Each row has a name. Each question is about the rows just above it.

K_3: [-60.1 -60.2 -56.4 -60.2 -60.2 -56.4]
K_961: [-58.7  50.5  19.7  50.5  50.5  50.5]
K_770: [-63.4  86.9  66.3  30.4 -25.9 -60.0]
K_833: [-60.1 -60.1  37.6  37.6 -60.1 -60.1]
K_389: [-63.4  86.9  66.3 -63.4 -25.9 -66.0]
Times [-60.1] occurs in K_833:	4
How many times does K_961 hold [50.5]?	4
Times [-60.2] occurs in K_3:	3
Count of [66.3] in K_389:	1
Times [50.4] occurs in K_961:	0
How many times does K_389 hold [-63.4]?	2

K_753: [  3.5  -3.2  24.9  27.6   6.3   3.4  -9.1  38.5 -22.6  -6.6  22.0  -4.9
  -5.9  24.5  17.7  -7.1  -4.2  -0.7  18.9   2.5  -4.0  13.0   7.3  44.5]
K_316: [  3.5  -3.2  26.0  27.6   6.3   3.4 -22.3  38.5 -22.6  -6.6  22.0  -4.9
  -5.9  24.5  17.7  -7.1  -4.2  -0.7  18.9   2.5  -4.0  13.0   7.3  44.5]
K_747: [-12.4   8.9 -11.0  14.1   5.0 -11.4   4.1  10.6   1.0 -30.5  -3.7   0.8
   4.2  30.0  -3.2  64.3 -12.4  -7.6 -16.9 -21.7   3.2   4.0   1.9  -5.6]
K_690: [  6.0  16.0  -0.2   6.0   5.4 -33.9  25.0  -2.7  -5.5  71.2  -8.4  25.0
  -1.9  -7.3  25.0 -27.4  25.0  -2.2 -12.9  25.0   6.0 -35.1   0.3  25.0]
How many times does K_747 hold [-5.6]?	1
Times [24.9] occurs in K_690:	0
How many times does K_690 hold [25.1]?	0

K_296: [ 31.1 -29.0  31.1  18.6  38.8  31.1 -24.5]
K_360: [-14.7 -11.5  32.8  -9.9  -0.4 -21.7 -39.7]
K_192: [ 74.8  74.8  74.8  24.3 -32.5 -32.5  18.9]
K_865: [ 18.5 -16.5 -53.0 -16.4 -16.4 -16.4  74.7]
Times [74.7] occurs in K_865:	1
How many times does K_865 hold [-16.4]?	3
Times [31.1] occurs in K_296:	3
Times [74.8] occurs in K_192:	3

K_328: [17.5 -4.4 -4.2 17.5]
K_350: [25.4 67.8 26.8 88.9]
K_194: [-4.3 -4.3 -4.3 17.4]
Count of [-4.3] in K_194:	3
Times [17.5] occurs in K_328:	2
Count of [17.6] in K_328:	0
Times [-4.4] occurs in K_328:	1
Count of [67.8] in K_350:	1
Count of [67.9] in K_350:	0

K_992: [-55.5 -55.5 -45.8 -52.6]
K_235: [-60.9 -60.9 -60.9 -60.9]
K_639: [-30.3  21.5 -30.3 -30.3]
K_370: [-30.2 -30.2  56.9 -61.0]
K_819: [-68.1 -18.0  60.9  24.5]
K_877: [  9.6  -8.2  12.5 -24.1]
K_169: [ 21.4   7.7 -61.5 -61.5]
How many times does K_370 hold [-30.2]?	2
How many times does K_639 hold [21.5]?	1
Times [-60.9] occurs in K_235:	4
Count of [-55.4] in K_992:	0
How many times does K_819 hold [60.9]?	1
Times [21.4] occurs in K_169:	1

K_539: [ 18.6   9.3 -23.4 -23.4  -2.9]
K_741: [ 34.1 -11.6 -29.7 -29.7 -29.8]
K_288: [  3.9  13.3  20.6 -23.3  40.0]
K_343: [ 74.2  -9.1 -37.4  -9.0 -59.4]
K_846: [25.2 -0.5 35.0 -2.8 44.4]
K_926: [16.9 20.6 16.9 16.9 16.9]
K_779: [ 51.6  51.6 -26.8 -29.8 -81.1]
K_345: [ 17.0  25.3   2.1  25.3 -11.9]
Times [16.8] occurs in K_926:	0
Count of [-23.4] in K_539:	2
Times [25.3] occurs in K_345:	2
Times [-81.1] occurs in K_779:	1
Times [-29.7] occurs in K_741:	2
How many times does K_741 hold [34.0]?	0
Times [17.0] occurs in K_926:	0

K_727: [-47.7 -20.7  14.9   4.6 -31.2  18.0 -18.4 -13.8  -1.5 -23.0  10.2   8.2
 -20.2 -33.1 -53.1]
K_499: [-12.9 -18.4  14.8  26.8   5.8 -13.7 -14.0  36.9 -17.3  11.1   8.3  -5.2
 -45.8  21.7 -30.0]
K_995: [ 20.6  10.6  10.6  20.6   8.4  10.6  11.4  11.4  10.6  10.6  10.6   8.4
 -27.1   8.4  11.4]
K_31: [-61.9 -22.9   9.4  -5.6 -33.2  34.3 -21.5  -9.9   9.5 -45.1   2.2   9.4
 -21.5 -45.8 -49.7]
K_648: [ 13.3 -17.9  10.7  37.8  -3.0 -17.4 -16.9  10.5 -13.9  40.1   6.1  -2.8
 -46.4  24.4  -5.3]
K_548: [  0.6 -13.3  10.9  26.1 -14.9  10.5 -18.0  38.2  -8.7  15.6  -0.2   1.7
 -33.4   5.6 -21.4]
K_761: [-20.7 -20.7  21.0 -20.7   5.2 -20.7 -24.3   5.1  -8.2  14.1   5.5   5.2
 -31.2   3.6 -19.0]
K_651: [-79.1 -42.2  14.4   0.6  20.9 -43.5 -14.0  15.0 -37.1   2.3  20.0 -10.1
 -51.8  15.0 -86.3]
Count of [9.4] in K_31:	2
Times [10.6] occurs in K_995:	6
Count of [10.9] in K_548:	1
How many times does K_995 hold [10.5]?	0
Count of [5.2] in K_761:	2

